Here is a tiny trained network, its code and every weight. The questions are about switching its units off for an input and a class, where a switched-off unit gives its printed mean instead of its output.

import numpy as np


def w(rows, s, z=0):
    codes = np.array(rows[::2]) - 128.0
    scale = np.full(codes.shape[1], s)
    scale[-1] = z or s
    return codes * scale


def norm(h):
    return h / np.sqrt((h * h).mean(-1, keepdims=True) + 1e-5)


def f(y):
    return np.maximum(y, 0)


def log_softmax(a):
    a = a - a.max(-1, keepdims=True)
    return a - np.log(np.exp(a).sum(-1, keepdims=True))


def net(x, mask):
    res = np.array(x, float).reshape(1, 6) / 4 @ E
    u = 0
    for l in range(2):
        y = f(norm(res) @ A[l][:, :-1].T + A[l][:, -1])
        res = res + np.where(mask[u : u + 15], y, B[l][:, -1]) @ B[l][:, :-1]
        u += 15
    return log_softmax(norm(res)[-1] @ U[:, :-1].T + U[:, -1])


A, B = {}, {}
E = w([
[214,66,128,133,154,218],'x0',
[105,186,88,247,174,89],'x1',
[143,60,131,128,123,44],'x2',
[55,124,66,84,4,113],'x3',
[152,101,161,205,39,168],'x4',
[20,54,175,116,169,137],'x5',
],0.0025)
A[0] = w([
[107,104,175,141,123,132,102],'L0N1',
[145,96,136,98,95,186,95],'L0N2',
[137,225,72,108,77,162,23],'L0N3',
[147,86,122,94,82,221,120],'L0N4',
[111,110,120,116,58,115,4],'L0N5',
[151,98,107,109,90,145,17],'L0N6',
[100,100,60,127,157,116,33],'L0N7',
[211,147,97,148,71,78,108],'L0N8',
[127,119,108,179,93,151,32],'L0N9',
[132,142,145,113,157,132,62],'L0N10',
[105,83,109,165,11,109,153],'L0N11',
[142,158,111,207,133,200,92],'L0N12',
[139,137,144,113,157,140,64],'L0N13',
[180,165,81,98,152,115,96],'L0N14',
[208,106,132,203,131,115,70],'L0N15',
],0.011,0.0019)
B[0] = w([
[173,150,130,132,75,168,162],'L0N1',
[123,65,97,86,122,162,207],'L0N2',
[135,218,74,244,85,84,200],'L0N3',
[99,17,112,48,108,168,244],'L0N4',
[173,200,133,172,190,139,189],'L0N5',
[123,107,130,58,162,173,171],'L0N6',
[114,157,125,49,173,88,160],'L0N7',
[106,33,114,61,76,164,200],'L0N8',
[78,62,164,123,99,94,167],'L0N9',
[115,97,156,110,106,130,149],'L0N10',
[104,141,213,196,43,50,254],'L0N11',
[188,186,211,103,194,141,200],'L0N12',
[126,104,155,131,92,122,153],'L0N13',
[136,100,197,132,78,190,176],'L0N14',
[162,188,109,95,252,188,193],'L0N15',
],0.014,0.0063)
A[1] = w([
[128,128,128,128,128,128,127],'L1N1',
[102,72,10,121,109,173,75],'L1N2',
[108,92,88,142,144,129,37],'L1N3',
[134,113,118,144,134,121,91],'L1N4',
[117,99,119,187,160,134,62],'L1N5',
[131,122,124,135,132,126,107],'L1N6',
[105,52,105,154,98,121,103],'L1N7',
[160,104,95,153,137,127,88],'L1N8',
[92,113,88,103,172,84,73],'L1N9',
[128,124,126,133,131,127,94],'L1N10',
[128,128,128,128,128,128,127],'L1N11',
[124,119,94,173,125,122,82],'L1N12',
[161,142,79,150,186,168,53],'L1N13',
[121,63,44,131,134,167,7],'L1N14',
[122,59,58,127,160,161,60],'L1N15',
],0.012,0.0013)
B[1] = w([
[128,128,128,128,128,128,128],'L1N1',
[127,142,5,119,116,123,246],'L1N2',
[149,139,140,137,105,142,145],'L1N3',
[128,124,128,134,130,127,128],'L1N4',
[165,121,124,111,145,91,129],'L1N5',
[130,125,127,133,131,123,128],'L1N6',
[141,148,134,120,179,160,254],'L1N7',
[121,111,148,116,145,151,129],'L1N8',
[88,128,108,87,151,67,167],'L1N9',
[125,135,128,125,127,134,128],'L1N10',
[128,128,128,128,128,128,128],'L1N11',
[136,106,144,168,99,128,149],'L1N12',
[146,217,140,165,161,142,179],'L1N13',
[144,110,64,155,119,145,224],'L1N14',
[142,169,87,128,52,135,229],'L1N15',
],0.02,0.004)
U = w([
[124,52,208,94,101,155,144],'0',
[67,135,107,80,202,24,130],'1',
[186,212,150,137,242,177,169],'2',
[127,67,91,197,192,100,16],'3',
[111,174,154,245,56,57,171],'4',
[120,94,97,180,171,113,2],'5',
[146,67,17,86,95,192,172],'6',
[120,123,71,181,138,110,30],'7',
],0.012,0.0073)

Each question gives the input, the list of numbers given to net, and the class t.
The units are the neurons (one row each of A and B). Each row of codes is followed by its name. A weight is (code - 128) times the scale printed after its matrix; where a second scale follows, it is the last column's (A, B and U).
mask holds one flag per neuron, layer by layer. A switched-off neuron (its flag False) gives its mean, the last column of its row in B, instead of its output. The means were averaged over made-up inputs and are rounded, as every weight is.
A unit's drop is (log p(t) with every unit on - log p(t) with that unit switched off) / (log p(t) with every unit on - log p(t) with every unit switched off).
The circuit of an input: a set's keep is (log p(t) with only the set's units on - log p(t) with every unit switched off) / (log p(t) with every unit on - log p(t) with every unit switched off). Starting from the 12 units with the biggest drops (on a tie, the unit counted first), units are removed one at a time, each time the one whose removal leaves the highest keep (on an exact tie, the one counted first), for as long as the keep stays at least 0.8.
circuit, biggest first: the units of the circuit, biggest drop first
most important unit: the unit with the biggest drop
top k neurons: the k neurons with the biggest drops, biggest first
top k neurons in layer l: the k neurons of layer l with the biggest drops, biggest first
input [8,4,-1,0,7,-5], class 2: top 2 neurons in layer 0 -> (L0N12 L0N15)
input [2,8,-2,6,7,1], class 4: most important unit -> L0N11
input [3,-4,-8,-4,-5,-5], class 0: top 2 neurons -> (L0N14 L0N12)
input [-2,-3,2,2,-3,3], class 1: top 3 neurons -> (L0N3 L0N7 L0N11)
input [-7,-3,-5,-2,-5,8], class 1: top 2 neurons in layer 0 -> (L0N4 L0N11)
input [6,4,-2,1,8,-7], class 0: circuit, biggest first -> (L0N12 L0N8)
input [-6,0,4,-6,7,4], class 2: top 3 neurons -> (L0N15 L0N4 L0N3)
input [-3,-6,-4,5,7,4], class 0: top 3 neurons in layer 0 -> (L0N11 L0N4 L0N2)
input [-1,1,8,1,5,-1], class 0: circuit, biggest first -> (L0N11 L0N8)
input [-8,6,2,5,-5,1], class 1: top 2 neurons in layer 1 -> (L1N9 L1N15)
input [-3,-2,0,5,-4,8], class 1: top 2 neurons in layer 0 -> (L0N7 L0N3)
input [-3,0,1,-6,2,6], class 0: top 2 neurons -> (L0N4 L0N15)
input [-4,7,-3,8,-8,5], class 1: top 3 neurons -> (L0N7 L0N11 L1N9)
input [8,4,7,-3,3,-7], class 2: circuit, biggest first -> (L0N15)
input [0,-4,7,4,-5,-7], class 0: top 2 neurons -> (L0N14 L0N4)
input [-1,1,-7,4,-6,2], class 4: top 3 neurons -> (L0N3 L0N4 L0N15)
input [-8,-2,-4,-4,-8,4], class 1: top 2 neurons -> (L0N11 L0N4)
input [-6,2,-8,-1,5,4], class 4: top 2 neurons -> (L0N15 L1N7)
input [-7,0,-1,-7,1,8], class 0: top 4 neurons in layer 1 -> (L1N2 L1N15 L1N13 L1N7)
input [-3,-4,-1,6,-3,-6], class 4: circuit, biggest first -> (L0N3)
input [6,0,6,7,-4,7], class 1: top 2 neurons -> (L0N7 L0N14)
